Below are the code and all the weights of a small trained network. Each question names an input and a class and asks about switching units off, where a switched-off unit gives its printed mean instead of its output.

import numpy as np


def w(rows, s, z=0):
    codes = np.array(rows[::2]) - 128.0
    scale = np.full(codes.shape[1], s)
    scale[-1] = z or s
    return codes * scale


def norm(h):
    return h / np.sqrt((h * h).mean(-1, keepdims=True) + 1e-5)


def f(y):
    return np.maximum(y, 0)


def log_softmax(a):
    a = a - a.max(-1, keepdims=True)
    return a - np.log(np.exp(a).sum(-1, keepdims=True))


def net(x, mask):
    res = np.array(x, float).reshape(1, 8) / 4 @ E
    u = 0
    for l in range(4):
        y = f(norm(res) @ A[l][:, :-1].T + A[l][:, -1])
        res = res + np.where(mask[u : u + 6], y, B[l][:, -1]) @ B[l][:, :-1]
        u += 6
    return log_softmax(norm(res)[-1] @ U[:, :-1].T + U[:, -1])


A, B = {}, {}
E = w([
[129,61,146,146,2,252,120],'x0',
[99,25,236,134,64,79,190],'x1',
[130,123,160,239,185,129,151],'x2',
[179,84,62,47,163,43,220],'x3',
[25,109,185,176,185,138,234],'x4',
[227,239,221,119,155,150,200],'x5',
[155,181,228,140,93,63,38],'x6',
[53,80,183,92,171,93,96],'x7',
],0.0019)
A[0] = w([
[169,80,85,52,92,84,161,87],'L0N1',
[39,64,129,177,158,133,146,5],'L0N2',
[98,133,77,95,157,138,26,31],'L0N3',
[152,110,136,207,91,148,252,82],'L0N4',
[58,40,120,141,164,95,186,82],'L0N5',
[52,178,203,121,148,54,214,31],'L0N6',
],0.0035,0.0028)
B[0] = w([
[157,175,155,74,112,69,98,237],'L0N1',
[174,85,132,138,211,150,149,178],'L0N2',
[32,197,70,146,125,99,81,184],'L0N3',
[90,156,68,53,196,80,23,218],'L0N4',
[119,47,137,174,177,91,180,250],'L0N5',
[114,80,141,209,125,252,79,233],'L0N6',
],0.004,0.0014)
A[1] = w([
[199,227,123,148,4,229,58,32],'L1N1',
[142,78,90,111,80,230,81,171],'L1N2',
[72,170,84,83,115,99,11,33],'L1N3',
[107,101,35,79,83,139,228,20],'L1N4',
[139,95,50,84,43,147,116,78],'L1N5',
[83,245,178,251,196,165,135,5],'L1N6',
],0.0031,0.0015)
B[1] = w([
[69,47,150,215,174,107,213,253],'L1N1',
[83,129,155,165,89,149,111,216],'L1N2',
[92,233,75,161,191,87,111,196],'L1N3',
[167,143,160,107,78,50,124,163],'L1N4',
[126,160,209,145,128,170,62,187],'L1N5',
[177,114,73,3,114,90,129,230],'L1N6',
],0.0041,0.0023)
A[2] = w([
[209,147,81,172,114,162,99,3],'L2N1',
[183,197,119,98,191,152,187,113],'L2N2',
[198,168,106,75,117,97,171,93],'L2N3',
[146,122,2,109,152,129,116,125],'L2N4',
[170,148,215,187,142,65,62,96],'L2N5',
[103,58,202,59,180,67,120,129],'L2N6',
],0.0044,0.0015)
B[2] = w([
[62,72,141,182,85,158,188,152],'L2N1',
[187,118,124,58,223,123,122,214],'L2N2',
[144,140,125,50,183,96,66,193],'L2N3',
[136,178,219,137,33,185,138,208],'L2N4',
[204,120,112,15,35,133,193,222],'L2N5',
[116,132,3,214,66,177,186,252],'L2N6',
],0.0039,0.0031)
A[3] = w([
[25,57,111,89,77,165,134,173],'L3N1',
[206,155,189,71,43,3,15,30],'L3N2',
[171,217,130,105,201,171,219,254],'L3N3',
[162,101,141,120,19,93,184,163],'L3N4',
[137,154,64,168,114,204,50,36],'L3N5',
[199,184,155,64,197,105,131,129],'L3N6',
],0.0036,0.0022)
B[3] = w([
[235,243,193,136,152,95,145,218],'L3N1',
[169,61,50,95,255,240,149,207],'L3N2',
[157,36,142,141,126,197,34,253],'L3N3',
[181,141,167,117,57,149,93,216],'L3N4',
[37,117,85,229,58,43,85,158],'L3N5',
[174,119,55,63,148,161,17,220],'L3N6',
],0.0036)
U = w([
[168,98,210,151,17,187,134,170],'0',
[137,96,73,100,85,2,221,93],'1',
[82,38,124,212,241,141,208,154],'2',
[2,236,67,166,113,100,42,146],'3',
[79,172,179,79,178,101,170,2],'4',
[221,142,82,9,194,151,59,174],'5',
[78,202,240,112,141,128,164,59],'6',
],0.0091,0.0069)

Each question gives the input, the list of numbers given to net, and the class t.
The units are the neurons (one row each of A and B). Each row of codes is followed by its name. A weight is (code - 128) times the scale printed after its matrix; where a second scale follows, it is the last column's (A, B and U).
mask holds one flag per neuron, layer by layer. A switched-off neuron (its flag False) gives its mean, the last column of its row in B, instead of its output. The means were averaged over made-up inputs and are rounded, as every weight is.
A unit's drop is (log p(t) with every unit on - log p(t) with that unit switched off) / (log p(t) with every unit on - log p(t) with every unit switched off).
The circuit of an input: a set's keep is (log p(t) with only the set's units on - log p(t) with every unit switched off) / (log p(t) with every unit on - log p(t) with every unit switched off). Starting from the 12 units with the biggest drops (on a tie, the unit counted first), units are removed one at a time, each time the one whose removal leaves the highest keep (on an exact tie, the one counted first), for as long as the keep stays at least 0.8.
units of the circuit, in order: the units of the circuit, biggest drop first
top k neurons: the k neurons with the biggest drops, biggest first
top k neurons in layer l: the k neurons of layer l with the biggest drops, biggest first
drop when u is switched off: that unit's drop, to one decimal
input [-4,-3,3,1,-8,-2,-2,3], class 3: top 2 neurons -> L0N3; L1N3
input [5,-7,3,1,-4,4,-6,-8], class 0: units of the circuit, in order -> L2N4; L2N1
input [3,-5,4,-2,7,1,5,-4], class 5: units of the circuit, in order -> L1N6
input [0,0,1,6,0,-6,-4,-3], class 1: top 4 neurons -> L0N5; L3N3; L1N4; L0N6
input [7,-7,1,-3,7,8,5,-7], class 5: units of the circuit, in order -> L1N6; L2N2
input [4,6,2,0,1,5,-5,3], class 2: top 3 neurons -> L2N5; L0N4; L2N4
input [5,-5,-1,2,3,0,-1,3], class 0: units of the circuit, in order -> L1N2; L3N6
input [-7,-1,-1,8,8,1,-8,-6], class 5: units of the circuit, in order -> L1N1; L2N2; L3N3
input [3,0,-6,-2,-6,-3,5,-2], class 3: top 2 neurons -> L1N3; L0N3
input [-8,-2,-5,7,4,-8,-1,2], class 1: top 2 neurons in layer 3 -> L3N2; L3N6
input [-2,-3,6,-2,-6,1,-4,-4], class 0: top 3 neurons -> L2N4; L2N1; L3N2
input [-4,4,-1,-4,3,-7,8,-8], class 5: units of the circuit, in order -> L3N2; L2N5
input [6,-2,6,8,5,-7,-7,-6], class 0: top 3 neurons -> L2N4; L1N1; L1N4
input [3,-1,6,8,-6,-2,-7,3], class 0: units of the circuit, in order -> L2N4
input [2,-1,-4,-1,-2,-5,7,-6], class 3: top 2 neurons -> L1N3; L0N3
input [-6,7,-1,-2,-5,-3,1,7], class 1: units of the circuit, in order -> L2N6; L3N3
input [3,-3,2,-8,8,-4,1,2], class 6: top 3 neurons in layer 1 -> L1N1; L1N6; L1N3
input [-2,1,-6,3,-1,-8,-8,2], class 1: top 3 neurons -> L0N5; L3N3; L3N6
input [3,-1,-6,-2,3,-7,-5,0], class 0: top 2 neurons -> L0N4; L0N5
input [8,-4,-4,1,-2,7,-6,8], class 0: top neuron -> L1N2
input [8,-2,-8,-5,5,0,6,3], class 6: top 2 neurons in layer 3 -> L3N3; L3N1
input [6,-6,-7,0,4,6,0,-8], class 2: top 2 neurons -> L1N1; L2N5
input [8,-2,4,-4,-6,-8,0,6], class 3: drop when L1N3 is switched off -> 0.1
input [-1,-6,-6,-3,3,-5,4,-6], class 3: drop when L3N2 is switched off -> 0.0
input [-5,8,3,-2,-8,2,-8,4], class 1: drop when L2N4 is switched off -> 0.1
